Each row is followed by its class; each block has classes of its own.
-17,7,18,-11,8,0,-11,39,-1,-9,-8,17,0,5,24,8,14,-26,16,-12,-30,1,-22,21,-6,-5,-10,-23,2,1,-11,12  fosot
-3,14,21,-4,4,3,-16,26,-2,-24,-11,9,1,14,25,6,18,-32,-5,-17,-27,12,-29,13,-12,-28,-1,-18,0,4,-13,12  Pasu
-26,3,1,-32,14,-18,-15,4,-14,-10,20,30,-6,14,14,31,19,-15,11,-24,1,12,6,3,-33,5,4,-21,15,0,-9,-16  fosot
-58,-41,-39,1,-13,20,69,77,14,-32,18,4,-12,-44,-64,9,-52,84,-5,70,24,-22,76,-3,114,0,33,31,-47,5,38,63  musak
-15,6,-30,7,19,-48,12,-42,-2,1,-26,-22,-8,-35,-1,14,-10,-25,17,-1,0,15,14,-16,12,23,0,27,-5,25,10,8  ladi
0,9,15,24,-13,-8,20,6,7,-5,-4,-16,31,6,3,-1,-3,-22,22,-29,-10,-19,6,-7,-4,-16,-22,-8,-14,-15,15,-4  gifi
-22,21,7,-18,16,9,0,23,-2,-37,-18,20,14,23,25,10,19,-29,9,-56,-2,29,-33,5,-12,-14,-11,-25,15,-13,-17,-21  mek
6,0,10,31,3,31,18,-14,1,-10,-30,-16,-29,-14,-16,-62,4,-3,8,-15,5,-16,-25,-28,21,-9,-16,-29,-23,-25,6,-16  rik
-17,22,13,-24,19,1,1,9,3,-39,-13,8,-8,12,11,-1,21,-30,19,-43,-27,5,-13,-1,-3,-8,-7,-19,-13,3,-4,0  musak
-1,14,5,4,5,-2,17,-8,10,-9,-5,-9,21,-3,7,6,-11,-13,27,-45,-12,-7,7,-5,4,-23,-16,3,-17,-4,13,-4  sapaf
8,3,7,-37,29,-35,64,-14,-30,-32,24,81,-40,13,-62,38,-29,71,-53,47,2,73,-24,54,71,32,-13,39,19,-89,5,-29  ladi
6,15,7,7,-1,-4,12,-6,6,5,12,0,18,4,17,16,3,-16,24,-32,-12,-6,11,12,5,-36,-9,8,-23,-8,14,-1  sapaf
-8,6,10,8,-14,0,10,12,25,-18,-26,-27,-2,-2,1,-23,-23,-7,38,-23,0,-35,-8,-11,13,5,-12,-3,-9,1,-10,26  musak
-2,9,-34,12,-1,-27,-3,-21,3,-12,-4,-14,-31,-70,26,-1,-2,-29,2,-2,-16,3,28,-28,-4,-18,-4,5,1,33,2,25  ladi
-5,19,-13,10,35,-43,9,-40,-12,-12,-3,-30,-12,-18,3,3,-20,-47,-25,-28,-25,27,-23,-20,-17,9,-8,-23,11,-14,2,-15  Muzad
9,-43,-34,82,-19,-34,-44,23,-17,32,-22,-16,-42,84,-17,-18,-64,-6,-46,7,-27,-60,-6,-73,-12,104,0,-11,43,51,24,-17  Nor
0,11,11,10,0,2,11,2,14,8,12,1,29,9,19,8,-1,-12,20,-35,-4,-11,2,12,-6,-30,-20,6,-18,-25,14,8  gifi
2,1,-3,10,0,13,1,32,-7,-20,-9,1,-10,22,11,-5,-10,-16,-8,-33,-9,10,-37,17,-8,-10,8,-29,11,6,-20,-17  rik
37,-8,-42,-63,51,-3,-11,-11,-15,-36,29,-72,-43,-36,2,-52,15,63,-31,38,-18,-48,22,8,-26,-12,-43,-2,-51,-35,1,2  zufu
-2,6,-29,23,16,-22,10,-27,-5,-14,-18,-21,-16,-70,5,-2,-2,-16,10,-9,-9,9,7,-22,26,-8,-5,11,-13,9,-8,0  ladi
-20,-5,9,-29,28,4,-6,45,-7,-14,-8,5,40,35,15,19,-8,0,12,-50,-13,5,-40,42,-28,-32,-11,-21,13,-10,-17,-16  gifi
-8,-4,13,2,-20,-7,19,20,9,-15,-23,-18,1,-23,4,-17,-30,2,45,-10,7,-50,33,5,39,33,-14,1,-12,13,-17,-3  ladi
-1,25,13,31,-6,-22,6,3,25,-15,-28,-21,-25,-7,22,-10,-22,-33,15,-16,-6,-44,-19,-6,14,10,-2,-6,-18,-9,-4,-32  ladi
-3,10,-16,2,7,-44,6,-23,17,-7,-18,-50,3,-33,5,-3,-16,-17,22,-19,-24,-24,15,-18,-16,20,-10,-12,-12,0,3,31  mek
8,8,13,15,-9,-3,13,2,6,4,2,-8,30,0,16,4,-3,-14,23,-35,-9,-14,10,11,0,-28,-18,2,-11,-9,9,8  gifi
-1,3,13,24,6,38,14,-20,0,-3,-16,-6,-3,7,-12,-35,1,-4,-2,-27,6,-12,-11,-24,5,-5,-22,-18,-21,-29,23,-18  fosot
-4,0,4,13,4,40,17,-6,-2,-20,-22,-4,-12,5,-11,-47,14,7,8,-34,1,-15,0,-16,21,-5,-16,-28,-23,-24,15,-3  mek
-16,44,19,-25,40,-42,11,-43,34,-7,-28,-24,-3,-3,2,18,-37,45,58,-10,57,0,-15,9,54,7,29,38,-11,-17,-8,-66  Muzad
-26,18,16,-16,7,5,2,29,10,-31,-21,5,18,13,20,-9,20,-28,30,-29,-8,20,-12,-2,-7,-3,-12,-20,-2,5,-9,-7  Pasu
26,16,-53,-59,51,-5,28,-68,-32,-62,-7,-38,-4,82,1,51,-74,40,-78,-51,63,31,-34,39,-17,-30,-35,77,-5,-17,34,-18  Ved
-13,16,16,-27,4,-9,8,17,-1,-42,-20,13,-5,10,8,10,13,-22,14,-42,-16,2,-16,21,-2,-15,1,-19,0,1,-10,-4  Ved
-19,5,-27,13,18,-45,2,-46,9,-5,-27,-31,-2,-21,20,7,-34,-9,-15,-28,15,13,4,-40,-16,0,-7,-15,21,-21,19,0  Pasu
-5,17,-1,-8,5,6,-6,20,3,-11,5,15,-3,19,3,12,8,-6,28,-22,-28,19,-11,15,-29,9,-3,-22,3,1,-17,-14  sapaf
7,5,6,19,0,31,14,-22,-1,-5,-29,-13,-20,-5,-3,-68,18,-1,4,-32,7,-14,-8,-11,23,-5,-13,-25,-15,-23,10,-28  Nor
5,7,23,3,-10,-16,2,12,14,-7,-18,-9,-12,14,8,-10,-21,-24,33,-25,-16,-48,-7,-1,-2,24,-10,-13,-12,19,-3,0  rik
2,6,4,9,-7,-1,12,12,5,-5,5,-7,32,16,10,18,1,-13,28,-34,-5,-13,8,3,-1,-17,-17,0,-12,-3,10,4  zufu
-42,27,3,43,18,-36,29,-35,16,42,17,18,38,-22,-24,78,-46,26,38,63,88,65,36,-31,67,51,34,63,14,-18,-10,-93  gifi
6,10,23,-1,-19,4,-6,27,30,-25,-21,-17,6,11,1,-15,-20,10,42,-44,-17,-52,3,-2,6,30,-1,-10,-9,7,-20,21  mek
-6,9,17,-28,12,13,-6,20,-3,-23,11,5,-1,20,6,-10,13,-18,10,-5,0,6,-42,5,-32,-3,-34,-11,5,-26,-39,-7  musak
-4,-57,-38,7,4,-54,17,2,-48,-31,-41,-32,-21,-50,-39,-29,12,-14,21,-2,-42,-28,2,-3,46,10,-12,15,-23,59,-2,101  Pasu
0,4,28,8,-3,5,-15,16,-3,-20,-33,3,2,9,7,-7,10,-40,28,-43,-39,-36,7,-12,27,29,-4,-1,-18,43,-5,40  mek
9,2,-29,21,-2,-34,6,-16,7,4,3,-2,6,-34,27,-23,28,-29,11,-38,-17,23,-1,-14,-7,-19,-6,3,5,7,2,8  Pasu
-1,11,12,14,6,12,17,-22,2,-29,-19,-22,-13,14,-5,-42,-4,-20,5,-35,-2,-7,-16,-19,5,1,-17,-24,-13,-22,11,-23  lam
-10,-9,-47,16,3,-24,26,-7,2,-13,-44,-37,5,-60,17,-33,-19,9,20,-23,8,5,9,-9,17,5,-22,-20,11,3,-2,-4  Pasu
12,10,32,-5,-13,-23,11,4,12,-17,-18,-18,-13,6,15,-19,-32,-19,12,-34,-23,-44,11,20,20,10,-3,-10,-2,7,-6,5  Ved
0,6,28,27,-2,3,-5,24,7,-13,-51,6,-14,5,9,3,-17,-20,17,-11,-14,-40,-33,-13,38,10,-16,-7,-14,6,3,14  rik
-6,10,25,-13,-20,-19,4,16,36,-29,-34,-5,-8,-6,17,-25,-18,-16,34,-44,2,-59,6,-6,14,30,-8,-5,4,4,-6,21  zufu
-2,4,27,17,-24,-9,14,15,10,-2,-14,27,-19,-5,-7,-4,-25,-16,33,-8,-7,-31,9,12,43,50,4,-1,4,17,-19,13  mek
-7,6,4,-19,9,-4,-20,25,-7,-5,5,5,21,36,12,3,35,-30,3,-31,-29,19,-13,11,-28,14,2,-8,6,14,-14,-4  Nor
10,5,6,-2,-4,17,-18,-44,-2,-13,-8,-31,-1,6,13,-16,3,-22,-21,-20,14,-4,1,-25,-32,-7,-13,-2,0,-13,5,32  lam
1,7,3,-2,-13,-12,18,-5,6,-3,2,-2,22,14,13,15,-4,-11,21,-35,-2,-20,21,0,0,-9,-17,2,-8,-6,15,8  musak
39,-42,-38,-23,-1,-3,-18,-46,-15,49,-8,-13,-37,-41,-38,20,-61,106,22,107,70,-35,-48,70,-13,21,-19,67,15,3,-53,55  lam
8,12,6,14,-8,-9,10,-6,4,2,-5,-10,12,10,18,3,3,-20,21,-30,-13,-19,5,6,0,0,-20,1,-18,-3,18,3  fosot
-2,16,14,17,1,18,15,-11,3,-17,-28,-20,-12,3,-4,-49,16,-15,20,-20,-5,1,-5,-17,11,-1,-14,-28,-14,-15,3,-27  Ved
-16,9,-19,26,25,-23,-4,-20,9,-9,-11,-18,-18,8,16,7,-29,-7,-3,-44,-12,4,-2,-32,5,-16,6,-9,0,-11,22,-16  ladi
20,5,-13,-20,17,27,-10,-43,-18,-3,12,18,-54,-51,6,12,11,14,-73,39,19,-13,-18,19,-28,-59,-1,3,-16,-23,15,12  fosot
12,13,23,13,-3,-33,-3,-30,13,-1,-17,-23,2,9,28,23,-50,-42,17,-56,-13,-43,-6,8,14,-1,-16,21,-7,3,-2,65  mek
11,11,11,3,-13,-14,15,-4,11,1,3,-12,22,2,15,3,5,-13,29,-30,-9,-25,20,8,4,-23,-12,7,-20,-1,11,-1  Ved
3,-3,29,6,-3,3,7,15,15,-8,-25,4,5,-11,-6,-21,-18,-3,49,-44,-16,-23,-6,-4,43,-3,9,6,-10,36,-10,17  rik
-29,-7,13,-11,-1,-7,6,22,1,-29,-14,6,16,13,-8,0,13,-14,30,-31,2,-5,-22,-6,-16,7,-15,-26,-2,-25,-18,9  Pasu
-16,4,-23,-2,17,-34,18,-34,-6,-7,-21,-18,4,-41,10,-12,-1,-38,-19,-24,-7,39,11,-20,20,18,-15,9,14,-9,7,32  Nor
12,2,-13,10,6,-42,-11,-20,13,4,-24,-40,2,-31,25,-25,-10,-31,-6,-17,-22,-10,-6,-9,-13,23,4,-3,15,18,-6,2  lam
20,-25,-49,-3,-27,-2,2,28,-45,13,-5,35,8,18,10,61,-34,26,-16,38,16,-3,54,16,12,53,-23,31,27,84,18,5  rik
14,-42,-47,-4,4,-22,34,-21,-25,-32,-41,-50,-36,-71,-25,-62,-25,81,-56,25,11,-3,-7,-4,27,-74,-17,-24,17,-45,25,50  Pasu
9,8,31,-7,-19,-4,-5,6,14,-6,-13,-7,4,-2,2,-31,7,-14,48,-28,-16,-47,6,-10,0,12,-10,-6,-8,28,-5,17  Muzad
-9,10,-29,12,18,-24,-1,-6,3,-16,-1,-40,-8,-30,19,-18,-21,-30,28,-43,-41,30,17,-25,10,3,-12,-6,5,36,-12,28  Nor
1,9,22,32,-15,-41,-20,-5,17,-2,-7,-9,-39,7,1,13,-38,-16,31,-4,-21,-58,25,-28,24,64,16,8,-9,18,-12,4  ladi
-5,12,20,5,2,5,-4,51,-1,-20,-20,8,-14,29,25,-9,0,-17,6,-14,-25,-16,-47,36,-9,-21,-23,-35,4,-20,-12,-12  gifi
-9,10,6,-19,8,1,-8,19,0,-16,9,8,-2,4,37,-8,27,-38,10,-26,-24,2,-4,22,-12,-15,-6,-21,-6,3,-7,0  lam
-10,34,6,-36,-3,-8,18,-41,0,-35,-8,13,-28,-55,10,15,36,-52,-29,22,19,-7,18,-4,-27,17,-23,-4,-23,-41,4,12  sapaf
3,11,5,-1,7,-8,5,-3,-1,-5,3,-13,15,12,15,2,1,-14,31,-39,-9,-19,0,3,14,-14,-19,6,-22,3,9,9  Muzad
8,-2,18,3,-21,-8,-3,10,-2,-10,-31,-1,-17,2,12,-26,-8,-21,26,-31,-22,-62,10,1,19,31,-19,-16,-5,27,5,33  Muzad
3,7,0,14,-5,-8,11,2,5,0,2,-2,10,17,20,10,-7,-11,18,-40,-8,-19,5,6,9,-21,-14,6,-18,-1,25,5  fosot

Next block, with new classes.
32,-15,37,34,25,-40,12,25,-10,-20,-17,-2,27,27,12,-16,-4,-47,57,-13,-46,-5,19,30,36,-1,-5,-1,-17,-1,69,-35  mivul
8,45,-7,-44,1,-20,-52,30,-17,20,47,5,-17,-7,-12,-26,-1,9,-54,17,-29,-9,-15,-2,31,0,3,41,-29,-43,-1,10  togu
-53,-2,49,0,5,26,5,-5,15,17,9,43,39,-4,-2,28,18,1,11,38,44,17,-31,-3,21,1,14,13,-29,67,1,35  goza
12,-26,35,4,47,-27,-30,20,0,6,24,51,41,9,65,31,16,24,-21,16,-2,-3,15,-10,-35,-27,-14,-17,11,21,-7,-52  Tur
1,-13,-9,-26,23,32,-17,-2,-14,1,-13,-30,-11,57,13,-16,-9,-9,27,14,-32,-36,-1,8,27,-13,-3,9,6,4,9,-6  Kam
16,1,-13,3,-20,-7,-11,-8,-13,-11,-17,-5,8,3,5,-15,-22,20,40,-8,-10,35,21,10,-42,-5,-39,10,24,0,-13,-18  Kam
-31,15,-9,-12,2,53,14,17,-50,10,-15,-27,-21,39,-5,-38,-10,-7,31,-21,-2,-23,-39,27,15,13,28,21,-2,7,30,-1  bati
19,7,12,14,15,9,-4,35,5,6,-9,14,23,-17,-10,6,-11,-31,59,1,-3,-13,2,18,28,12,26,-21,-28,-6,33,-2  kof
-3,23,-4,-84,10,-62,-15,-14,-25,-22,31,3,27,-33,-10,-10,26,9,-13,-9,-5,19,45,25,-29,-14,-31,62,-24,27,-39,22  Kam
10,30,-15,11,-23,-26,-16,15,-18,-1,27,-6,-1,30,-16,-21,-12,-22,72,-21,-7,-15,41,17,-8,17,17,3,14,-24,-3,-3  bobi
-33,2,-10,-54,-13,5,0,6,-67,58,-50,-13,-14,15,-6,-36,13,-3,-39,18,41,-11,-80,47,81,24,0,19,4,26,55,21  Vudi
-9,2,38,-18,15,8,-19,-4,12,9,-26,32,52,9,19,17,-14,-16,9,33,-25,2,16,1,-8,-27,-6,19,14,57,9,-4  mivul
-36,26,-7,-27,-31,46,-41,4,-40,74,-20,22,-5,-3,-1,15,5,-12,-29,-43,29,-10,-5,61,22,0,-8,15,32,0,22,-20  Vudi
-31,-19,-11,-61,43,-23,-17,-10,-25,25,-38,-22,20,-7,59,-4,42,1,-85,9,16,-25,-36,10,73,-10,4,21,36,34,56,36  Tur
-7,-7,19,-7,44,-46,-20,-17,31,-35,-9,18,5,38,75,20,15,-42,-61,24,-8,-15,18,-34,26,-8,-12,-13,6,-4,38,7  pako
-1,-1,18,-20,26,-30,-6,-13,-7,-34,-24,56,46,-38,54,12,3,-19,-8,32,26,27,36,-4,-22,-27,-16,-3,1,20,0,17  Tur
38,-3,-36,-46,10,11,-24,4,-42,17,-17,15,17,37,17,-36,-53,50,100,2,-19,0,-35,35,31,-6,-47,7,28,29,-3,-29  bati
-31,-2,33,30,11,50,-27,-13,-5,57,3,58,7,-30,20,42,14,1,-87,-29,31,-9,-36,31,13,-29,5,-3,17,10,6,-16  bobi
-30,-16,28,42,31,2,-4,-20,13,-12,-7,-9,2,-11,-17,18,18,-49,-102,16,37,-42,-32,8,20,21,57,-6,-10,12,37,18  Bobuz
-13,-10,-22,8,8,-24,8,-29,-42,-13,-50,-7,12,24,8,-29,-12,-47,23,-11,10,-7,-13,39,4,38,76,-2,35,29,45,6  kof
-1,-29,4,-25,-2,62,-12,-6,7,46,-15,26,45,11,14,42,6,105,-1,-10,37,8,-32,11,7,-36,-58,2,30,54,6,-30  bobi
-36,14,-36,-75,-28,26,-14,23,-45,58,-19,-36,-24,29,-8,0,37,13,-1,-18,34,-46,-28,30,40,41,15,14,20,-6,15,8  Bobuz
13,20,-31,5,4,-31,-17,-8,8,-11,13,21,-23,-18,10,-14,-28,-27,-8,-10,7,8,-6,1,0,13,65,-37,13,-27,0,-5  kof
16,0,-39,-4,6,15,-31,40,-61,6,-12,-24,15,49,16,-11,-31,28,97,-25,-32,-3,5,36,-38,36,-30,21,23,-7,29,-42  Vir
-15,17,9,13,22,-12,-8,21,-13,-22,-6,-27,-12,16,-11,-32,-10,-89,10,6,-12,-21,4,16,37,20,50,-1,-22,-9,65,25  goza
-10,-13,-20,-51,9,1,-2,17,-47,55,-32,-21,-28,15,18,-18,5,10,4,-8,20,-34,-60,44,74,23,-49,-2,9,6,30,-9  bati
19,13,4,-53,-15,40,-39,25,-8,33,8,11,4,19,-30,29,18,17,23,-48,12,-6,40,34,33,13,-47,27,-12,-42,-18,-33  bati
17,1,-2,-17,15,0,-41,2,-21,4,-8,24,36,12,63,14,8,41,8,-21,-39,11,30,12,-23,-32,-68,41,33,-7,-2,-23  Bobuz
-63,30,-18,-25,-1,1,48,-3,-34,-9,25,-47,-3,4,31,-62,11,-5,4,-39,14,-32,21,20,27,-49,80,19,8,35,41,34  Bobuz
-26,0,-36,-26,-22,-9,11,-17,-14,29,15,-18,-43,17,-5,-32,-10,23,-2,31,2,-1,-54,-9,66,10,41,-5,-2,2,-2,31  mivul
25,-16,-27,-9,-25,-21,-18,-5,-42,21,1,9,-17,14,-58,8,-25,17,-4,13,18,-4,-34,34,-4,22,-27,-13,-14,22,7,-30  Vudi
-17,26,9,-57,8,-40,-7,-7,18,2,0,27,2,4,57,-10,24,-30,3,30,-11,-11,9,-19,64,-11,-12,8,-7,-9,4,43  pako
-42,-4,16,-1,36,-25,-9,14,-6,-5,20,-56,-9,37,0,-40,13,-48,6,18,31,-53,25,30,2,39,29,1,-1,0,32,-9  goza
1,-9,-1,-46,23,-10,-26,-1,-17,11,-44,13,24,-4,26,6,15,-17,-20,-6,6,5,-4,23,16,1,-20,5,26,22,23,-14  Tur
36,-40,12,-8,-6,-29,-6,-13,-42,-5,-62,-1,42,54,-45,0,-17,-41,-18,29,-36,-12,-3,-1,5,-15,51,3,24,89,50,-12  Tur
-34,12,2,-16,-12,26,-11,30,18,31,10,-64,0,36,-13,-4,26,-22,78,-12,20,-49,91,21,51,16,-48,17,-10,-28,-16,11  Bobuz
-47,23,15,-45,-19,21,7,9,25,20,6,-11,1,-7,11,-2,14,28,-17,34,13,-20,-1,-16,-28,-16,0,8,2,28,-4,-2  Bobuz
35,-18,-6,11,31,-16,1,30,-45,-12,-11,0,31,19,15,-7,-14,10,41,-29,-48,5,1,26,2,-23,-24,9,-14,30,56,-19  bobi
-38,34,-47,-55,-33,2,11,25,-33,46,-31,-62,-59,-10,11,-47,10,-16,55,-30,21,-24,1,53,55,27,-76,-1,9,-43,38,12  bobi
2,-19,0,-34,45,-38,-13,17,16,-6,-20,-14,11,21,73,-4,16,28,33,35,7,-2,13,-1,4,26,-75,-6,3,-17,17,-22  kof
-48,-11,9,-25,3,18,7,-2,11,34,-21,-4,-6,6,72,12,16,36,-23,20,12,-1,-16,-8,1,-8,-37,2,27,10,12,-11  Vir
-19,-16,44,49,0,47,4,11,-1,20,-5,27,24,57,-16,19,3,7,-2,6,6,-5,-68,-4,27,12,44,-8,-19,46,56,-30  pako
-53,1,-10,-21,-20,22,54,17,-14,7,-12,-62,-25,10,8,-22,19,3,-10,21,-14,-25,-26,-26,32,-4,53,13,-18,14,58,51  Vir
-10,3,50,-66,16,10,-7,-18,-4,4,-24,68,66,21,28,30,21,1,12,8,28,25,-6,6,31,-43,-19,29,0,87,-24,15  Kam
9,-34,52,4,8,1,24,-15,15,5,-19,21,40,9,-8,6,9,28,-31,48,7,10,-69,-19,47,-30,21,3,-17,72,27,11  Kam
-30,31,10,-18,-33,-1,-29,12,29,32,-9,18,0,4,19,18,-6,-39,15,29,-14,-1,64,-22,-10,3,-13,2,13,-5,-37,18  togu
-4,-22,20,-12,19,-30,-19,-8,23,-8,18,-5,-5,45,38,17,30,-4,-51,52,-17,-55,8,-27,25,-4,37,-13,5,-15,54,-18  Tur
-23,28,31,-15,20,-5,24,10,3,-6,3,1,23,-28,11,-25,24,-71,-46,-22,-33,-11,25,-14,70,-59,68,23,-32,23,35,64  pako
-67,10,-3,1,-60,2,52,-3,-10,46,-63,-53,-35,2,-11,-55,0,-52,-3,9,-5,-19,-18,13,11,23,65,-11,33,35,44,14  togu
-34,8,-24,-38,-13,18,3,30,-58,47,2,-57,-49,41,-37,-40,1,17,-16,17,9,-22,-68,8,39,25,6,18,-14,8,12,9  mivul
-24,-5,2,20,-25,9,9,-25,2,12,-78,3,-9,-5,-7,-4,-6,-68,-7,14,24,10,-13,12,35,32,20,-16,20,8,12,28  Bobuz
-19,2,33,-15,46,51,11,-10,-12,3,-52,56,34,-3,65,1,0,-11,18,-16,-10,21,-75,18,37,-24,-27,22,12,52,6,15  bati
-23,18,-5,1,8,-22,54,20,-16,-28,-7,-62,-5,2,9,-84,-11,-21,38,18,-12,-31,-19,-3,-6,-5,39,1,0,26,36,26  togu
-47,23,-33,-97,-37,-8,-23,34,-32,89,-23,-39,-26,-1,23,-21,17,-2,42,7,11,-48,50,56,61,23,-67,15,8,-19,19,0  togu
-12,1,11,70,-34,23,13,1,9,-17,5,18,30,-21,-14,29,-36,18,28,18,-13,27,8,-10,-26,-7,28,3,-22,20,59,9  Vir
-35,8,-58,-55,-40,26,22,20,-35,48,-17,-64,-57,-12,-24,-40,8,21,54,-14,26,1,9,40,44,22,-70,3,-25,-32,-5,18  Vudi
-49,27,-4,-6,-12,33,-22,14,-6,37,-3,-36,27,22,4,-20,-5,-18,57,14,-21,-47,7,12,17,-1,35,25,41,39,38,20  Tur
-30,5,10,-12,-10,-36,41,-12,7,12,-39,-2,-1,-26,5,-32,11,-40,-29,6,8,16,-52,5,73,7,38,-4,-7,46,37,43  togu
-17,19,-4,-37,-16,20,15,-13,-44,11,11,59,14,-9,4,-5,17,35,29,-49,7,47,-27,25,-13,-21,-7,28,-16,34,-33,-8  pako
22,-11,24,30,7,1,-42,-17,4,-5,31,49,20,-3,-27,68,8,24,-109,-3,20,-2,-29,-11,-5,-20,-1,9,-16,15,5,-13  Bobuz
-27,32,-8,10,-4,-7,-8,24,-35,11,23,-24,-9,14,33,-52,-6,-9,58,-26,-35,-6,47,38,-41,-5,-20,28,14,-26,6,-23  Vudi
0,11,-8,-50,1,17,-31,-33,-33,10,-3,54,29,-12,14,2,3,42,-9,-2,-3,32,-28,18,10,-37,-26,41,16,32,-20,2  Tur
10,9,9,-58,-15,1,22,-8,8,-10,19,33,35,-84,19,13,45,90,-43,-16,22,41,-21,0,5,-46,-7,31,-23,-6,15,21  Kam
-28,8,-26,-41,-5,-46,33,26,-48,0,-30,-53,-38,-1,25,-65,26,-32,34,0,4,6,4,21,30,31,-14,2,-12,-26,36,13  Tur
-1,34,4,-47,-35,-5,-4,11,-33,17,14,18,1,-12,-30,-15,7,17,-7,-20,6,32,-26,6,-12,-22,-3,29,-1,28,-6,7  goza
-21,-23,24,47,-13,50,13,-10,31,14,-19,2,18,23,-42,22,-2,-8,42,7,10,8,-10,5,35,22,-5,-1,-26,33,-5,4  togu
7,-18,51,10,8,16,-3,-1,16,-22,-14,24,40,41,4,28,-4,4,25,35,-1,-6,32,-9,-17,-2,-29,15,-15,21,12,-19  bati
11,-1,16,54,8,11,1,26,4,-8,15,12,23,-14,-20,10,-39,-25,51,6,-53,-1,17,10,-6,-18,25,-10,-36,19,45,-13  mivul
-18,17,15,-44,-17,-17,-19,-7,-20,26,-54,9,4,33,25,-38,-6,-36,-12,35,-27,-3,-3,11,-1,7,22,21,39,24,9,-13  Bobuz
-20,17,9,-27,16,0,-19,5,-37,31,-16,-25,-22,25,-15,-49,-3,-41,-55,33,-10,-52,-69,19,60,7,16,27,1,16,26,19  togu
-17,-1,5,-4,0,49,-20,-25,-5,34,5,23,14,16,-10,8,-17,23,-8,19,-9,-19,-36,-5,1,-39,-22,14,15,58,-32,3  pako
-21,-3,-1,-62,34,26,-25,-16,-11,0,-21,25,11,38,46,11,-4,5,-35,33,-10,7,-46,-21,47,-36,1,18,6,59,29,36  goza
-15,8,23,4,-27,53,16,30,-23,43,-46,24,22,-27,-30,5,21,9,-5,-1,47,15,-114,18,58,26,46,-11,-4,27,72,4  Tur
